Below are the code and all the weights of a small trained network. Each question names an input and a class and asks about switching units off, where a switched-off unit gives its printed mean instead of its output.

import numpy as np


def w(rows, s, z=0):
    codes = np.array(rows[::2]) - 128.0
    scale = np.full(codes.shape[1], s)
    scale[-1] = z or s
    return codes * scale


def f(y):
    return np.maximum(y, 0)


def log_softmax(a):
    a = a - a.max(-1, keepdims=True)
    return a - np.log(np.exp(a).sum(-1, keepdims=True))


def net(x, mask):
    res = np.array(x, float).reshape(1, 8) / 4 @ E
    y = f(res @ A[0][:, :-1].T + A[0][:, -1])
    res = res + np.where(mask, y, B[0][:, -1]) @ B[0][:, :-1]
    return log_softmax(res[-1] @ U[:, :-1].T + U[:, -1])


A, B = {}, {}
E = w([
[128,129,129],'x0',
[130,127,131],'x1',
[131,129,128],'x2',
[128,128,131],'x3',
[136,205,1],'x4',
[128,129,129],'x5',
[245,209,203],'x6',
[10,229,168],'x7',
],0.0074)
A[0] = w([
[163,62,173,134],'neuron 0',
[101,54,209,228],'neuron 1',
[134,115,226,201],'neuron 2',
[78,186,182,219],'neuron 3',
[139,51,110,201],'neuron 4',
[38,44,79,254],'neuron 5',
[208,54,203,157],'neuron 6',
[197,63,75,230],'neuron 7',
[201,66,175,178],'neuron 8',
[198,141,97,190],'neuron 9',
[255,210,227,236],'neuron 10',
[80,210,62,184],'neuron 11',
[22,188,107,222],'neuron 12',
],0.0089,0.0051)
B[0] = w([
[230,131,137,177],'neuron 0',
[185,41,175,214],'neuron 1',
[191,124,217,197],'neuron 2',
[19,122,219,202],'neuron 3',
[219,62,80,193],'neuron 4',
[74,35,104,244],'neuron 5',
[238,140,141,208],'neuron 6',
[181,124,19,220],'neuron 7',
[225,137,135,202],'neuron 8',
[164,208,59,185],'neuron 9',
[161,180,174,254],'neuron 10',
[3,171,67,203],'neuron 11',
[24,123,123,224],'neuron 12',
],0.0074,0.01)
U = w([
[164,22,142,135],'0',
[88,42,221,178],'1',
[193,142,179,4],'2',
[120,128,254,100],'3',
[136,78,64,206],'4',
[77,125,106,49],'5',
[170,201,97,169],'6',
[107,215,160,181],'7',
],0.0089,0.0029)

Each question gives the input, the list of numbers given to net, and the class t.
The units are the neurons (one row each of A and B). Each row of codes is followed by its name. A weight is (code - 128) times the scale printed after its matrix; where a second scale follows, it is the last column's (A, B and U).
mask holds one flag per neuron, in row order. A switched-off neuron (its flag False) gives its mean, the last column of its row in B, instead of its output. The means were averaged over made-up inputs and are rounded, as every weight is.
A unit's drop is (log p(t) with every unit on - log p(t) with that unit switched off) / (log p(t) with every unit on - log p(t) with every unit switched off).
The circuit of an input: a set's keep is (log p(t) with only the set's units on - log p(t) with every unit switched off) / (log p(t) with every unit on - log p(t) with every unit switched off). Starting from the 12 units with the biggest drops (on a tie, the unit counted first), units are removed one at a time, each time the one whose removal leaves the highest keep (on an exact tie, the one counted first), for as long as the keep stays at least 0.8.
circuit, biggest first: the units of the circuit, biggest drop first
top k neurons: the k neurons with the biggest drops, biggest first
drop of u: that unit's drop, to one decimal
input [0,-3,-3,1,3,6,-8,6], class 5: circuit, biggest first	[neuron 11; neuron 12]
input [4,-2,-8,-8,5,6,1,-8], class 6: circuit, biggest first	[neuron 9; neuron 5]
input [-6,0,-6,-7,1,5,1,-8], class 6: circuit, biggest first	[neuron 9; neuron 5; neuron 1]
input [0,-1,-8,3,2,-5,7,1], class 7: top 2 neurons	[neuron 1; neuron 4]
input [-1,-2,0,-8,-3,7,-1,5], class 1: top neuron	[neuron 10]
input [-4,1,-2,7,-5,2,1,-3], class 2: top 2 neurons	[neuron 5; neuron 6]
input [8,-8,-8,-1,1,3,-5,5], class 5: top 2 neurons	[neuron 11; neuron 2]
input [-2,6,-8,5,-1,8,4,-7], class 2: drop of neuron 11	0.1
input [-7,-2,-7,-3,2,4,-2,7], class 5: drop of neuron 7	-0.1
input [1,3,2,0,-7,3,5,-1], class 2: drop of neuron 6	0.2
input [0,7,3,-1,2,-6,1,1], class 7: drop of neuron 5	0.3
